[[ 13.9 -15.2 -18.6 -33.3  11.5  24.0 -31.9  14.1  17.1 -20.6  23.5 -12.2
  -23.9 -55.9  29.6  10.1]
 [  9.6 -26.6  16.7  13.0 -27.2 -56.4 -43.8 -32.4  11.2   9.6   8.2 -11.6
    3.9  11.4  52.0  -9.9]
 [-19.6 -19.5   2.2  -0.9 -43.8 -39.2 -40.9 -17.5   8.1 -14.8 -18.7  33.9
   25.9  37.7  34.4   6.6]
 [ 11.7 -16.8   1.0 -34.5  -2.6  -5.0 -43.1  -4.2  31.6 -25.7  -2.8  16.4
  -33.7 -25.7  33.1   1.8]
 [-30.9  14.7   3.6 -28.6 -10.5  10.4   2.7  13.3   9.9 -35.7 -26.7  52.1
   14.1   2.4 -23.9  -1.3]]
=>
[[-30.9  14.7   3.6 -28.6 -10.5  10.4   2.7  13.3   9.9 -35.7 -26.7  52.1
   14.1   2.4 -23.9  -1.3]
 [-19.6 -19.5   2.2  -0.9 -43.8 -39.2 -40.9 -17.5   8.1 -14.8 -18.7  33.9
   25.9  37.7  34.4   6.6]
 [  9.6 -26.6  16.7  13.0 -27.2 -56.4 -43.8 -32.4  11.2   9.6   8.2 -11.6
    3.9  11.4  52.0  -9.9]
 [ 11.7 -16.8   1.0 -34.5  -2.6  -5.0 -43.1  -4.2  31.6 -25.7  -2.8  16.4
  -33.7 -25.7  33.1   1.8]
 [ 13.9 -15.2 -18.6 -33.3  11.5  24.0 -31.9  14.1  17.1 -20.6  23.5 -12.2
  -23.9 -55.9  29.6  10.1]]

[[-12.0  -5.6  -0.2  29.2  19.2  41.4 -13.2 -45.0  38.3   8.4 -18.4]
 [ 34.1  37.2  -2.1 -16.3   3.9 -11.9 -60.7 -37.4 -18.4  17.7 -15.0]
 [ -2.8  -4.8 -54.0 -32.4  14.8 -46.1 -11.8  19.9  46.2   9.0  17.0]]
=>
[[-12.0  -5.6  -0.2  29.2  19.2  41.4 -13.2 -45.0  38.3   8.4 -18.4]
 [ -2.8  -4.8 -54.0 -32.4  14.8 -46.1 -11.8  19.9  46.2   9.0  17.0]
 [ 34.1  37.2  -2.1 -16.3   3.9 -11.9 -60.7 -37.4 -18.4  17.7 -15.0]]

[[ -1.4 -27.2 -11.8 -37.4  32.8 -54.7  39.1  -6.4]
 [-25.3 -55.8 -18.9  49.0   4.3  16.3  27.3  11.9]
 [-29.6 -66.2 -12.7  33.7 -30.1  -6.7   1.9  -2.5]
 [-22.1 -13.6 -46.8  12.3 -22.5 -35.5 -32.5 -36.5]
 [-27.6 -20.5 -24.0 -45.1  37.1 -47.1  25.0  -7.3]
 [-31.3 -11.5 -53.4 -31.1  29.8 -24.9  -3.4 -35.2]]
=>
[[-31.3 -11.5 -53.4 -31.1  29.8 -24.9  -3.4 -35.2]
 [-29.6 -66.2 -12.7  33.7 -30.1  -6.7   1.9  -2.5]
 [-27.6 -20.5 -24.0 -45.1  37.1 -47.1  25.0  -7.3]
 [-25.3 -55.8 -18.9  49.0   4.3  16.3  27.3  11.9]
 [-22.1 -13.6 -46.8  12.3 -22.5 -35.5 -32.5 -36.5]
 [ -1.4 -27.2 -11.8 -37.4  32.8 -54.7  39.1  -6.4]]

[[-39.0 -51.4 -49.1 -38.4   5.1  10.3  32.2 -25.7  -7.0 -43.6  45.2  -2.8]
 [ 30.9  32.1  25.9  26.0  13.7  12.1  -3.2  11.3  20.9  31.6  -2.1  14.8]
 [ 12.7  17.6  20.3  12.1  53.1  63.3  25.4  47.9   5.8   8.5   3.9   3.2]
 [  0.2 -24.2 -20.5  -2.7 -20.4 -11.9  69.5 -28.3  65.8  -5.6 -15.0  40.3]
 [ 34.2  49.4  51.5  31.8  15.8  21.6 -24.2  38.5   8.3  35.6 -36.7  21.3]
 [ 30.3  34.8  36.5  26.3 -34.9 -32.8 -24.9  -7.4  31.6  33.2 -52.0  41.7]
 [ 56.2  71.7  74.0  52.1   2.0   7.9 -26.4  40.9  32.4  58.6 -68.8  39.7]
 [ 34.9  22.2  21.3  30.6  37.9  46.9  69.3  31.2  63.2  28.7 -13.7  27.5]]
=>
[[-39.0 -51.4 -49.1 -38.4   5.1  10.3  32.2 -25.7  -7.0 -43.6  45.2  -2.8]
 [  0.2 -24.2 -20.5  -2.7 -20.4 -11.9  69.5 -28.3  65.8  -5.6 -15.0  40.3]
 [ 12.7  17.6  20.3  12.1  53.1  63.3  25.4  47.9   5.8   8.5   3.9   3.2]
 [ 30.3  34.8  36.5  26.3 -34.9 -32.8 -24.9  -7.4  31.6  33.2 -52.0  41.7]
 [ 30.9  32.1  25.9  26.0  13.7  12.1  -3.2  11.3  20.9  31.6  -2.1  14.8]
 [ 34.2  49.4  51.5  31.8  15.8  21.6 -24.2  38.5   8.3  35.6 -36.7  21.3]
 [ 34.9  22.2  21.3  30.6  37.9  46.9  69.3  31.2  63.2  28.7 -13.7  27.5]
 [ 56.2  71.7  74.0  52.1   2.0   7.9 -26.4  40.9  32.4  58.6 -68.8  39.7]]

[[  9.5 -14.1  -5.9   0.9  20.2  15.7]
 [-17.6  16.5 -49.2 -11.0 -47.8 -31.8]
 [-11.5  -9.3   6.7   1.8   3.6  47.7]
 [ 13.5  39.3  21.2  21.0  46.4  22.7]
 [ -3.5 -10.3 -33.3 -27.3  31.7 -31.2]
 [-12.2 -69.3   6.7  -2.7   9.5 -15.4]
 [ -2.5 -34.9   5.6   4.4 -30.0  -4.4]
 [ -6.2  -6.7 -32.4 -15.8 -38.2 -21.6]]
=>
[[-17.6  16.5 -49.2 -11.0 -47.8 -31.8]
 [-12.2 -69.3   6.7  -2.7   9.5 -15.4]
 [-11.5  -9.3   6.7   1.8   3.6  47.7]
 [ -6.2  -6.7 -32.4 -15.8 -38.2 -21.6]
 [ -3.5 -10.3 -33.3 -27.3  31.7 -31.2]
 [ -2.5 -34.9   5.6   4.4 -30.0  -4.4]
 [  9.5 -14.1  -5.9   0.9  20.2  15.7]
 [ 13.5  39.3  21.2  21.0  46.4  22.7]]

[[ 15.2  14.1  65.4   2.2]
 [-24.3 -23.5  -1.5 -19.4]
 [-18.9  45.6  54.0 -32.9]
 [-54.7 -38.1 -24.9  31.8]
 [  5.0   9.9  -1.2  -6.3]
 [-26.9 -47.3 -31.1  17.7]
 [ 58.7  25.3   6.8   0.2]
 [  3.7 -18.0 -16.3   9.1]
 [ 42.8   2.7 -20.0 -22.2]
 [-14.6  -2.9  10.4 -12.3]
 [ 24.8   8.2 -20.0   7.2]
 [ 47.5   1.2 -30.0 -13.4]]
=>
[[-54.7 -38.1 -24.9  31.8]
 [-26.9 -47.3 -31.1  17.7]
 [-24.3 -23.5  -1.5 -19.4]
 [-18.9  45.6  54.0 -32.9]
 [-14.6  -2.9  10.4 -12.3]
 [  3.7 -18.0 -16.3   9.1]
 [  5.0   9.9  -1.2  -6.3]
 [ 15.2  14.1  65.4   2.2]
 [ 24.8   8.2 -20.0   7.2]
 [ 42.8   2.7 -20.0 -22.2]
 [ 47.5   1.2 -30.0 -13.4]
 [ 58.7  25.3   6.8   0.2]]
